Below is a small trained network, with its code and all its weights. Each question gives an input and a target symbol and asks what happens when units are switched off, that is, made to give their printed mean instead of their output.

import numpy as np


def w(rows, s, z=0):
    codes = np.array(rows[::2]) - 128.0
    scale = np.full(codes.shape[1], s)
    scale[-1] = z or s
    return codes * scale


def norm(h):
    return h / np.sqrt((h * h).mean(-1, keepdims=True) + 1e-5)


def f(y):
    return np.maximum(y, 0)


def softmax(a):
    e = np.exp(a - a.max(-1, keepdims=True))
    return e / e.sum(-1, keepdims=True)


def log_softmax(a):
    a = a - a.max(-1, keepdims=True)
    return a - np.log(np.exp(a).sum(-1, keepdims=True))


def net(x, mask):
    ids = ['αδηθλστφ'.index(c) for c in x.split()]
    T = len(ids)
    res = E[ids] + P[:T]
    u = 0
    for l in range(2):
        q, k, v = (norm(res) @ M[l].T for M in (Q, K, V))
        z = softmax(np.where(np.tri(T) > 0, q @ k.T / 3**0.5, -1e9)) @ v
        res = res + np.where(mask[u], z, O[l][:, -1]) @ O[l][:, :-1]
        u += 1
        y = f(norm(res) @ A[l][:, :-1].T + A[l][:, -1])
        res = res + np.where(mask[u : u + 4], y, B[l][:, -1]) @ B[l][:, :-1]
        u += 4
    return log_softmax(norm(res)[-1] @ U[:, :-1].T + U[:, -1])


Q, K, V, O, A, B = {}, {}, {}, {}, {}, {}
E = w([
[126,82,136,127,145],'α',
[127,70,132,139,151],'δ',
[98,72,148,145,78],'η',
[7,152,146,148,240],'θ',
[144,150,141,111,133],'λ',
[146,127,121,165,156],'σ',
[131,67,156,197,171],'τ',
[96,115,78,138,110],'φ',
],0.018)
P = w([
[221,186,183,74,11],'0',
[254,129,136,128,39],'1',
[238,128,124,151,66],'2',
[185,123,105,158,85],'3',
[162,144,99,171,80],'4',
[137,162,98,191,83],'5',
[120,175,85,212,91],'6',
[93,178,81,216,111],'7',
[80,193,96,215,105],'8',
[66,186,105,199,103],'9',
],0.0046)
Q[0] = w([
[144,111,35,60,226],'0.h0',
[253,100,148,170,99],'0.h0',
[84,198,232,253,103],'0.h0',
],0.0069)
K[0] = w([
[220,3,188,102,65],'0.h0',
[61,156,30,151,114],'0.h0',
[71,101,161,115,142],'0.h0',
],0.0068)
V[0] = w([
[158,152,28,70,105],'0.h0',
[96,137,176,30,159],'0.h0',
[55,158,3,73,167],'0.h0',
],0.007)
O[0] = w([
[152,73,43,74,175,62],'0.h0',
[44,254,137,62,166,41],'0.h0',
[69,44,47,127,188,3],'0.h0',
],0.0072,0.0053)
A[0] = w([
[123,176,95,50,118,63],'0.n0',
[82,132,72,62,62,190],'0.n1',
[40,254,174,127,190,179],'0.n2',
[30,135,144,168,173,254],'0.n3',
],0.0087,0.002)
B[0] = w([
[142,77,127,56,177,132],'0.n0',
[131,2,86,187,101,158],'0.n1',
[201,206,56,120,149,242],'0.n2',
[83,223,92,176,102,254],'0.n3',
],0.0093,0.0035)
Q[1] = w([
[185,124,98,247,136],'1.h0',
[101,159,119,165,247],'1.h0',
[198,107,194,182,92],'1.h0',
],0.011)
K[1] = w([
[57,208,90,166,152],'1.h0',
[107,150,88,2,107],'1.h0',
[62,136,62,214,146],'1.h0',
],0.014)
V[1] = w([
[196,117,98,113,28],'1.h0',
[116,30,208,82,133],'1.h0',
[184,128,126,105,255],'1.h0',
],0.0094)
O[1] = w([
[85,209,5,99,102,228],'1.h0',
[14,233,171,166,109,3],'1.h0',
[199,255,192,163,121,50],'1.h0',
],0.0077,0.0052)
A[1] = w([
[7,158,107,149,114,247],'1.n0',
[166,151,238,168,116,215],'1.n1',
[111,82,97,99,164,163],'1.n2',
[198,103,123,162,138,24],'1.n3',
],0.012,0.0013)
B[1] = w([
[167,106,199,25,255,225],'1.n0',
[111,59,142,229,230,211],'1.n1',
[151,93,98,178,177,179],'1.n2',
[66,156,179,63,46,253],'1.n3',
],0.0078,0.0055)
U = w([
[133,171,113,75,183,255],'α',
[177,141,141,70,120,94],'δ',
[87,139,197,230,140,131],'η',
[103,74,1,134,161,110],'θ',
[102,88,176,22,143,136],'λ',
[134,137,109,136,11,136],'σ',
[181,104,128,119,163,75],'τ',
[160,128,207,87,187,128],'φ',
],0.0088,0.0054)

Each question gives the input, a string of symbols that net reads in full, and the target symbol t.
The units are the heads (3 rows each of Q, K, V and O) and the neurons (one row each of A and B). Each row of codes is followed by its name. A weight is (code - 128) times the scale printed after its matrix; where a second scale follows, it is the last column's (O, A, B and U).
mask holds one flag per unit, layer by layer, with each layer's heads first. A switched-off unit (its flag False) gives its mean, the last column of its rows in O or B, instead of its output. The means were averaged over made-up inputs and are rounded, as every weight is.
A unit's drop is (log p(t) with every unit on - log p(t) with that unit switched off) / (log p(t) with every unit on - log p(t) with every unit switched off).
The circuit of an input: a set's keep is (log p(t) with only the set's units on - log p(t) with every unit switched off) / (log p(t) with every unit on - log p(t) with every unit switched off). Starting from all 10 units, units are removed one at a time, each time the one whose removal leaves the highest keep (on an exact tie, the one counted first), for as long as the keep stays at least 0.8.
units of the circuit, in order: the units of the circuit, biggest drop first
top k neurons: the k neurons with the biggest drops, biggest first
k most important neurons of layer l: the k neurons of layer l with the biggest drops, biggest first
input η φ λ λ σ η δ δ η η, target λ: units of the circuit, in order -> (1.n0 1.h0 0.n2)
input σ η δ δ, target λ: units of the circuit, in order -> (0.n2 1.n0 0.n3 1.h0)
input λ λ δ, target α: units of the circuit, in order -> (1.h0 0.n0 0.h0)
input δ σ η τ σ η, target η: units of the circuit, in order -> (0.n3 1.h0 1.n1)
input α φ α τ λ, target η: units of the circuit, in order -> (1.h0 0.n2 0.n3 1.n1)
input δ η α, target λ: units of the circuit, in order -> (0.n2 1.h0 1.n0)
input η φ α, target θ: units of the circuit, in order -> (1.h0)
input λ η α δ, target λ: units of the circuit, in order -> (1.n0 0.n2 1.h0)
input α φ η λ δ σ δ η τ δ, target η: top 3 neurons -> (0.n3 0.n2 1.n0)
input λ α η η α τ σ α, target η: units of the circuit, in order -> (0.n3 0.n2 1.h0 1.n0)
input δ η τ δ θ σ τ φ, target σ: top 2 neurons -> (1.n0 1.n1)
input σ δ σ α, target σ: top 2 neurons -> (1.n0 0.n2)
input α λ δ, target α: top 4 neurons -> (0.n3 0.n0 0.n2 1.n3)
input δ τ σ, target η: top 3 neurons -> (1.n1 0.n2 0.n3)
input λ α η λ η λ τ σ, target η: top 2 neurons -> (0.n3 0.n2)
input λ δ η α λ δ δ δ, target φ: top 3 neurons -> (0.n2 1.n0 0.n3)
input σ η φ δ σ σ, target σ: top neuron -> (1.n3)
input τ θ η, target θ: 2 most important neurons of layer 1 -> (1.n3 1.n2)
input δ η α α η σ λ, target σ: top 2 neurons -> (1.n0 0.n2)
input σ θ α η θ φ λ α δ σ, target σ: top 3 neurons -> (0.n3 1.n0 1.n3)
input τ η τ η λ, target η: top 3 neurons -> (0.n3 1.n1 0.n2)
